In the rows, 128 means zero.
Here are made-up things, facts about them, and rows of numbers that follow some of those facts. Name the thing behind each unnamed row.

There are 2 kinds of fact about the things: Ξ, φ.
bakor	Ξ	b; bezastus	Ξ	b; boruza	Ξ	a; bostu	Ξ	a; bragrin	Ξ	a; brakorek	Ξ	a
brofla	Ξ	d; brove	Ξ	b; daron	Ξ	c; digan	Ξ	a; draku	Ξ	a; drastak	Ξ	c
dreno	Ξ	b; drifi	Ξ	a; drofe	Ξ	a; droklim	Ξ	a; droplo	Ξ	a; druklun	Ξ	a
drutu	Ξ	b; duskil	Ξ	b; fadren	Ξ	c; femil	Ξ	d; figum	Ξ	c; flafes	Ξ	b
flavek	Ξ	a; flekel	Ξ	a; flirak	Ξ	d; fliramir	Ξ	b; flobro	Ξ	a; flotre	Ξ	a
flotu	Ξ	a; fopa	Ξ	b; foplal	Ξ	c; fuskovin	Ξ	b; givo	Ξ	a; gosu	Ξ	c
grefor	Ξ	a; gretrum	Ξ	a; griplebrek	Ξ	a; griros	Ξ	a; grubu	Ξ	a; grudri	Ξ	a
gruku	Ξ	a; grulo	Ξ	b; grutra	Ξ	d; gudrimun	Ξ	c; kibron	Ξ	a; kleda	Ξ	c
klefen	Ξ	c; klese	Ξ	b; kluguk	Ξ	a; kogol	Ξ	d; kolom	Ξ	a; korir	Ξ	a
kotru	Ξ	a; kunum	Ξ	b; larok	Ξ	b; lasi	Ξ	c; lebrabuk	Ξ	a; lesotras	Ξ	a
liskul	Ξ	a; lovel	Ξ	b; lusto	Ξ	d; magum	Ξ	b; masta	Ξ	b; meri	Ξ	d
mudar	Ξ	a; naku	Ξ	d; napu	Ξ	a; narar	Ξ	a; narom	Ξ	a; naska	Ξ	a
nipen	Ξ	a; niro	Ξ	b; nise	Ξ	a; nitren	Ξ	a; nokestun	Ξ	a; nokos	Ξ	c
nopir	Ξ	a; noru	Ξ	b; nupi	Ξ	d; nuvebur	Ξ	b; pasoris	Ξ	b; pevitra	Ξ	a
platra	Ξ	b; plefal	Ξ	a; pliba	Ξ	a; plidris	Ξ	d; pligrum	Ξ	b; plizol	Ξ	d
plolam	Ξ	c; plopler	Ξ	d; ploska	Ξ	a; pluban	Ξ	b; plura	Ξ	b; poflu	Ξ	c
putres	Ξ	b; ralaros	Ξ	a; raplune	Ξ	b; rebam	Ξ	c; retrus	Ξ	a; ridrik	Ξ	c
rigam	Ξ	b; rodu	Ξ	d; roziber	Ξ	a; ruflik	Ξ	d; seplom	Ξ	b; sile	Ξ	a
sitir	Ξ	a; skastukluk	Ξ	a; skeden	Ξ	a; skiklo	Ξ	b; skistor	Ξ	a; skodas	Ξ	c
skoli	Ξ	b; sopem	Ξ	b; staflok	Ξ	c; stagi	Ξ	b; stamer	Ξ	b; stedrava	Ξ	a
stidrirum	Ξ	a; stofesi	Ξ	a; stotu	Ξ	b; stufin	Ξ	d; stuflom	Ξ	a; stuklik	Ξ	a
stumes	Ξ	d; sture	Ξ	d; suse	Ξ	b; takesom	Ξ	c; tiskon	Ξ	b; tizil	Ξ	b
trakove	Ξ	b; tregredus	Ξ	a; trenam	Ξ	b; tretrem	Ξ	c; trevoklam	Ξ	a; trigral	Ξ	c
tripli	Ξ	b; triston	Ξ	c; tritru	Ξ	a; trodun	Ξ	a; trokidru	Ξ	b; trolu	Ξ	a
trotre	Ξ	d; trubir	Ξ	a; trutrel	Ξ	b; tugro	Ξ	c; vepum	Ξ	d; vividra	Ξ	b
vufas	Ξ	a; zeskul	Ξ	c; zevar	Ξ	a; zibru	Ξ	a; zosun	Ξ	a; zutul	Ξ	c
bostu	φ	skodas; bostu	φ	drastak; bostu	φ	noru; brofla	φ	stofesi; brofla	φ	brove; brofla	φ	kleda
drifi	φ	zevar; drifi	φ	daron; drifi	φ	dreno; drofe	φ	digan; drofe	φ	kogol; drofe	φ	zeskul
drofe	φ	flekel; drofe	φ	tiskon; droklim	φ	figum; flavek	φ	klefen; flotre	φ	zevar; flotre	φ	zibru
flotre	φ	stuflom; flotu	φ	gruku; flotu	φ	pevitra; fopa	φ	nise; fopa	φ	griplebrek; fopa	φ	brakorek
fopa	φ	trigral; gosu	φ	lebrabuk; gosu	φ	tritru; grefor	φ	tripli; grefor	φ	nokos; griros	φ	gudrimun
griros	φ	rigam; griros	φ	nise; griros	φ	putres; griros	φ	fadren; griros	φ	skoli; griros	φ	kleda
grubu	φ	skeden; grubu	φ	narom; grubu	φ	takesom; grubu	φ	korir; grulo	φ	skeden; grulo	φ	trodun
kibron	φ	tregredus; kibron	φ	masta; kibron	φ	stedrava; klese	φ	zibru; klese	φ	flekel; klese	φ	vividra
klese	φ	stidrirum; larok	φ	rebam; lesotras	φ	zeskul; lesotras	φ	pluban; lesotras	φ	grudri; lovel	φ	duskil
lovel	φ	magum; lovel	φ	nokestun; lusto	φ	lasi; lusto	φ	poflu; lusto	φ	flobro; meri	φ	stotu
meri	φ	seplom; mudar	φ	stotu; naku	φ	bezastus; naku	φ	kogol; naku	φ	ploska; napu	φ	bezastus
napu	φ	stuklik; napu	φ	naska; napu	φ	narar; niro	φ	stumes; niro	φ	dreno; niro	φ	trodun
nitren	φ	foplal; nitren	φ	plolam; nopir	φ	tugro; nopir	φ	droplo; nopir	φ	flirak; nopir	φ	kotru
nupi	φ	liskul; pasoris	φ	bakor; pasoris	φ	tiskon; pasoris	φ	vepum; platra	φ	pligrum; platra	φ	stumes
platra	φ	rebam; platra	φ	nokos; platra	φ	plefal; plidris	φ	bragrin; plidris	φ	takesom; plura	φ	raplune
plura	φ	suse; plura	φ	masta; plura	φ	ruflik; ralaros	φ	boruza; ralaros	φ	zutul; ralaros	φ	trolu
ralaros	φ	raplune; ralaros	φ	nokestun; ridrik	φ	staflok; rodu	φ	stedrava; sile	φ	plopler; sile	φ	flafes
sile	φ	triston; sile	φ	tugro; sile	φ	trevoklam; sile	φ	fliramir; sile	φ	givo; sitir	φ	flafes
sitir	φ	trokidru; sitir	φ	kunum; sitir	φ	vepum; sitir	φ	seplom; skastukluk	φ	boruza; skastukluk	φ	roziber
skistor	φ	pluban; skistor	φ	nuvebur; stagi	φ	vufas; stagi	φ	retrus; stagi	φ	draku; stagi	φ	sopem
stamer	φ	kluguk; stamer	φ	kunum; stamer	φ	tiskon; stufin	φ	stotu; stufin	φ	flekel; stufin	φ	givo
trakove	φ	griplebrek; trakove	φ	poflu; trakove	φ	figum; trakove	φ	flekel; trakove	φ	fuskovin; trenam	φ	gruku
trenam	φ	lebrabuk; trenam	φ	grutra; trenam	φ	femil; tretrem	φ	skodas; tretrem	φ	tizil; tretrem	φ	roziber
tretrem	φ	trigral; trotre	φ	griplebrek; trotre	φ	digan; trotre	φ	drastak; trotre	φ	masta; trubir	φ	druklun
trubir	φ	tritru; trubir	φ	kotru; trutrel	φ	gudrimun; trutrel	φ	gruku; trutrel	φ	skiklo

Some things and their rows:
droklim: [128 130 121  79 115 151  87 143 123 122 120 123 130 123 113 123 139 146
 133 162 150 116 135 161 108 123  96 124  88 120 136 150 124 139 117 138
 124 142 120 116 135 132 131 122 113 171 145 108  97 148 145]
nitren: [136 120 104 140 127 137  74 120 152 104 114 122 107 129 144 160 142 126
 131 142 102 109 153 142  91 104  91 124 109 112 150 146 127 127 125 138
 125 134 147 128 155 127 136 123 141 108 130 119 113 138 142]
stamer: [139 120  82 142 132 135  56 124 136  86  95 119 115 128 141 103 130  81
 180 108 143 108 197 148 115 139 154 100 128 125 124 102 144 150  99 134
 135 115 137 108 177  93 163  89 111 117 166  76 125 122  87]
bostu: [113 116 117 118 120 178  57 146 145  87 141 109 153 158 140 135 148 126
 139 169 138 100 154 144 124 120 101 102  95 155 149 153 132 122 106 157
 127 120 124  94 123 132 163 108 115 136 144 103 104 135 157]
mudar: [175 111  95 122 127 156  86 129 127 128 109 122 116  99 130 118 117 109
 142 126 144 112 146 136 107 137  88 115  99  96 141 120 138 152 142 143
 139 129 135 130 158  98 139 101 115 161 144  94 110 137 118]
flotre: [138 130 132  97  94 156  75 120 127 112 103 115  94 121 119 117 145 139
 159 169 126 125 159 135  77  93  54 144  85 121 144 121  84 124 115 126
 147 149 141 150 161 144 136 107 118 171 146 106 106 140 148]
givo: [188 108 109 120 136 135 157 132 115 167 122 123 131  83 108 104  88 114
 114 107 152 135  98 110 128 172 109 116 116  78 124 104 143 162 174 148
 139 131 118 143 123 102 109 123 125 191 125 109 128 145 109]
plefal: [151 105 138 166  97 137 114  91 111 143 114 145 128 129 110 132 136 131
 157 122  77 164  97  45 111 124  69 140 136 140 134  69 104  92 147  99
 148 163 144 165 120 153 129 130 137 122 103 143 114 111 159]
vepum: [166 132  95 161 156 145 147 120 101 119 128 132 150  96 121 123  94  93
 108  79 154 152 149 136 142 187 126 107 158 109 105  97 159 123 164 123
 144 124 141 131 138  91 114 115 107 142 129 117 142 143  62]
tregredus: [124 122 126 118 120 142 137 131 138 122 163 128 171 146 114 128 123 125
 113 150 125 117 110 100 142 147 139 105 110 147 127 128 133 119 127 156
 121 125 127 113  95 147 125 141 125 151 114 140 119 150 137]
stedrava: [117 129 131 119 118 138 154 127 136 134 157 129 171 138 111 130 121 127
 107 147 122 123  96  94 145 150 149 104 114 140 124 124 131 114 134 157
 118 129 123 110  84 150 114 147 130 143 106 153 119 146 134]
druklun: [136 105 130 153 140 123 173 127 148 144 119 124  85 113 136 114 109 116
  87 130 124 107  87 115 102 132 138 159 130  97 129 139 136 166 137 156
 128 130 106 167 109 148 112 132 167 177 113 171 153 129 150]
lebrabuk: [114 103 147 156 151 124 172 128 136 148 119 142  85 121 131 115 129 128
  86 120 121 104  68 122 107 134 160 179 138 111 136 146 145 159 127 146
 107 146 101 175  80 169 124 149 171 167 113 207 156 131 155]
sopem: [132 166 126 102 108  53 173 112 143 175 107 133 110 126 139 186 103 162
 130 127 102 123 124 124 119 129 148 126 154  99 110 169 144 128 148 108
 125 145 129 100 161 105  74 190 159  62 102  91 116 131 115]
flobro: [135 138 136  73 118 130 147 139 112 153 135 137 139 107  98 131 122 158
 118 148 140 123 101 137 121 139 110 132 103 111 129 144 126 132 140 133
 126 149 126 125 113 134 106 154 121 169 125 137 107 157 138]
plopler: [178 124 126 156 148 145 165 126 116 137 121 112 108  90 142 120  85 101
  94 102 166 151 129 138 125 172 103 135 152  98 106 117 137 146 177 135
 158 119 115 149 145  95  97 110 135 173 126  92 149 130  94]
pevitra: [109 104 132 157 151 125 144 131 128 145 119 148 106 126 128 130 144 139
 104 114 124 106  89 132 117 126 147 162 139 119 144 147 155 140 122 138
 108 140 115 153  91 159 133 151 159 135 122 198 132 123 159]

Which thing is each row?
No name comes twice in this set of rows, the named rows included.
[138 134 109 113 132 101 161 122 104 135 120 148 156 109  94  91 111 106
 149  85 149 137 141 111 157 179 201  98 145 121  99  88 152 131 126 125
 125 131 130 114 134 112 126 136 104 137 139 127 134 140  66]	tiskon
[146 105 130 170  98 156  49 101 131 104 100 126 107 141 136 141 150 123
 170 137  79 132 135  85  81 101  50 138 124 144 144  86 115 107 126 117
 159 158 143 152 147 142 152 109 139 112 123 115 109 106 164]	grefor
[133 111 140 158 143 123 184 127 144 150 121 131  83 112 134 110 110 124
  81 124 122 104  77 116 103 135 160 165 135 100 130 137 134 164 136 154
 123 132  99 176  97 157 107 138 168 180 110 184 159 132 153]	tritru
[100 164 113 112 123  80 166 105 119 103 114 155 135 140  89 110 127 121
 138 104 114 116 146 132 125 146 231 114 142 126  91 104 147 107  87 125
 110 146 144 124 134 152 114 161 122 109 127 171 132 156  75]	bezastus
[148 138 137  74 108 132 146 124 106 142 122 134 131 106  89 109 121 149
 126 144 143 128 106 123 112 139 105 130  96 105 117 112 110 131 133 125
 129 153 131 145 128 138 102 136 113 191 132 132 106 158 125]	stidrirum
[104 151 144  67 105 142  63 147 124 101 104 105 108 150 132 103 152 143
 166 168 178 104 181 176 117 108 120 133 101 146 124 154 113 155  83 126
 141 132 105 101 170 124 148 105 106 153 175  59 105 122 131]	trakove
[ 81 107 153 147 157 103 146 143 121 154 113 150  99 134 141 122 155 146
 133  98 141 123 103 140 145 129 189 170 166 153 129 158 153 152 110 104
 113 137  89 135  95 148 140 150 152 103 137 163 142  96 150]	skiklo
[134  99 119 169 136 148  90 132 168 106 100 100  53 126 164 118 136 100
 110 151 127  79 135 149  70 101 117 160 111 104 149 151 125 175 114 166
 135 124 116 166 138 141 142  97 168 168 138 139 149 114 161]	trubir
[120 114 150 170  83 138  38  92 137 100  82 118  80 162 155 125 168 117
 210 137  87 147 177  80  89  84  75 150 143 173 133  77  86 108 101  86
 167 145 133 154 176 143 165  98 134  88 139  75 119  71 158]	platra
[ 85 120 146 104 131 147  56 163 124 112 118 118 133 161 154 131 168 148
 170 148 172 115 165 161 146 114 127 129 124 176 143 168 136 145  91 120
 128 123  90  82 132 123 175 109 107 106 167  69 106  97 153]	fopa
[100 131 131 151 109 130  81 131 182  83 139  96 119 178 177 140 130 103
 144 162 113 102 176 109 136 110 151 104 133 173 125 147 122 129  94 152
 143 104 117  97 145 128 145 112 144  88 127  73 138 100 138]	lovel
[109  96 145 158 163 126 168 135 121 157 119 157 106 122 121 127 145 146
  93 100 123 116  60 126 126 138 162 173 143 120 145 150 160 151 131 132
 104 148  98 161  64 165 129 156 158 143 115 216 141 128 163]	gruku
[148 142 143  72 108 131 163 120 100 160 125 135 137 104  78 106 119 154
 124 145 136 141  96 110 113 139 103 137 100 109 121 107 100 124 142 123
 138 157 133 155 122 145  98 145 119 196 123 140 106 155 129]	zibru
[174 108 126 130 136 108 167 130 130 165 110 115  97  95 140  96  84 104
 137 103 158 135 124 105 141 159 155 125 147  98 114 111 130 176 158 130
 147 118 106 140 142  93 111 120 140 157 133  76 147 109  97]	fliramir

The same things again, as new rows of numbers:
Named rows:
trodun: [109 129  96 131 126 146  97 111 103 117 162 153  99 147 109 133 138 133
 145 107 115 102  93 146 140 112 132 100 135 109 128 116 128 153 159 154
 133 137 160 137 108 124  79 102 144]
narar: [138 111  95 141 123 136 126 119 140 135 119 129 116 137 121 109 141 124
 146 123 110 119  98 146 116 127 108 127 147 111 157 117 142 130 133 148
 124 130 143 138 123 133 107 113 138]
niro: [ 83 122 167 121 105 131  48 103  70  78 174 177 113  92  93 162 117 143
 126 140 101 133 143 114 108  79 117  87 137 161  12 136 125 127 166 143
 132 139 130 144 112 140 142 159 159]
nokos: [ 62 115 135 141 101 131 113 149 110 136 145 102 119 155  84 133 145 122
 125 138 105 121  89 124 115 116 110 119 200 125 157 159 177 112  65 109
 126 146 143 141 123 145 154 139 143]
lebrabuk: [162 135 102 155 103 140 130 116 149 133 132 139 124 136 123 111 151  95
 162 137 122 122  92 168 147 116  94 136 118 103 152 108 133  99 124 142
 138 143 123 135 135 141 113 135 130]
rigam: [152 110 142 102 103 114 106 142 123 128 123 141 137 129  86 124 164 118
 160 148 131 120 112 147  87 130 115 112 144 138 106 131 154 135  96 148
 129 121 130 146 150 136 113 145 144]
figum: [103  76 160 155  80 126 184 173 105 139 161 145 139 151 132 137 154 100
 125 124 150 123 129 124 103 141 104 150 165 132 154 155 154 118 108 140
 147 142 148 166 144 127 118 138 151]
skodas: [ 93 118 144 137 101 108 154 154 147 142 128 127 130 164 107 130 122 109
 167 141 125 123 134 137  79 154 127 103 186 134 176 162 146 126  85 129
 150 130 133 170 141 130 125 106 152]
drastak: [ 95 109 146 142 104 111 148 153 151 148 137 144 132 157 119 127 135 109
 150 124 136 117 128 122  92 151 136 125 181 118 165 163 157 125  81 131
 142 126 138 167 135 139 123 118 144]
narom: [135 121  96 139 124 137 120 115 132 131 132 146 112 143 124 119 136 124
 154 117 119 110 101 148 123 127 125 119 137 108 148 116 130 141 144 150
 135 130 146 140 123 128  88 105 141]
skoli: [151 110 141 103 102 112 108 142 123 129 123 143 137 130  89 123 163 119
 161 147 131 121 110 147  88 130 116 113 144 138 105 132 154 135  96 147
 129 122 130 145 150 135 111 144 143]
foplal: [100 124 149 149  99 126 132 147 129 143 133 133 122 149 106 140 136 111
 156 132 136 114 109 127 114 141 138 122 180 118 153 157 149 116  75 121
 142 136 137 152 139 138 109 126 144]
gosu: [104 144 187 196  75 131 118 113 137 114 151 165 127  99 136 157  97  92
 159 155 129 145 156 122 138 107 118 130 148 126  84 151 107  54 109 112
 158 154  93 151 142 156 157 169 145]
skastukluk: [106 122 119 151 124 111 131  85 164 106 102 136 123 119 144 117  62 135
 156 150  63 159 185 134  59 123  88  89 152 156 131 127 102 113 192 149
 143 127 106 166 117 128 172  98 161]
roziber: [129 118  89 120 128 114 150 122 163 132 103 116 125 162 115 104 114 126
 170 141  87 130 132 162  68 144  98  89 156 138 190 123 134 141 146 152
 139 123 133 161 129 119 126  82 149]
flotre: [107  99 135 173 112 144 112  91 106 100 151 167 114  94 157 137 100 133
 114 120 102 142 150 114 123  95  93 134 128 132  80 118 109 108 198 149
 135 143 129 143 108 133 142 138 154]
nuvebur: [151 108 144 101 109 118 107 139 122 129 112 140 128 124  85 125 159 121
 163 144 128 120 106 141  88 132 124 115 152 138  99 133 150 135 100 148
 123 119 132 144 148 139 107 145 145]

Rows to name:
No name comes twice in this set of rows, the named rows included.
[112  96 160 154 104 140 154 147 122 149 115 130 116 135 110 142 136 115
 154 122 136 117 100 115 110 148 144 144 193 116 138 158 144 111  80 127
 127 131 141 148 145 142  97 137 145]	zeskul
[137 110 132  95 120  86  76 135 177 144 136 184 145 121 116  97 166 121
 140 117 146 105 123 118  80 138 145 133 144  99 103 148 178 152  81 145
 117  99 128 158 122 164 122 141 130]	masta
[ 96 114 144 138  96 111 160 158 140 142 131 130 132 166 110 131 127 107
 160 140 127 124 134 138  80 152 122 108 181 136 176 160 147 123  90 132
 152 132 135 172 142 127 125 111 152]	trigral
[147 105 103 139 134 144 130 110 143 142  91 121 108 125 120 110 133 129
 153 119 104 121  88 138 115 135 122 135 163 106 151 121 137 124 127 145
 110 125 139 133 127 141  96 116 138]	kluguk
[ 98 127 145 145 102 120 133 147 137 143 130 134 122 156 104 138 129 113
 163 134 133 114 116 129 104 147 138 111 180 122 161 160 149 122  77 122
 145 133 136 157 139 134 111 119 145]	zutul
[125  84 174 122  95  95 132 127 131 102 133 172 154  97 134 124 113 120
 133 156 108 160 194 123  46 116  82 117 137 173  64 140 129 112 163 157
 141 121 106 174 139 138 176 155 163]	fopa
[147 113 135  98 114 105  94 139 138 132 122 150 138 128  93 119 160 122
 156 140 132 115 116 139  83 134 130 115 148 128 105 137 160 143  93 147
 124 114 132 148 144 143 113 138 140]	suse
[ 99 123 114 172 138 103  52  71 204 130 148 207 124  83 186  90 102 136
 104  93 114 124 154  82 123 107 136 159 131  71  91 140 147 117 148 132
 114 111 112 147  77 183 166 135 128]	kibron
[122 115 137  94 107 125  84 138  88 112 156 153 121 135  74 141 166 128
 148 135 130 108 101 142 106 115 128  97 142 136  78 130 151 151 116 151
 131 129 149 142 135 130  97 142 147]	dreno
[116 108  90 135 121 137 115 121 131 134 127 114 116 141 113 108 147 129
 129 127  93 122  88 142 117 114  92 125 157 114 161 118 158 131 129 141
 117 135 146 131 115 135 129 120 138]	plefal
[102  94 156 154  87 126 165 162 114 142 150 142 134 150 123 139 146 107
 137 126 148 120 121 124 106 141 118 140 171 125 155 155 153 118  94 133
 146 139 144 159 143 129 114 134 149]	poflu
[120 113 127 175 109 131 123  92 144 109 135 153 128  99 154 121  99 117
 131 143  91 153 158 133 111  99  76 132 128 134 105 118 113  88 180 141
 138 141 108 148 119 143 168 140 148]	griros
[158 130 180 153  74 118 100 114 131 100 147 172 150  77 119 136 135  88
 155 176 125 156 151 149 120  87  74 133 106 146  39 122 120  58 127 135
 148 144  81 144 154 160 175 198 142]	trutrel

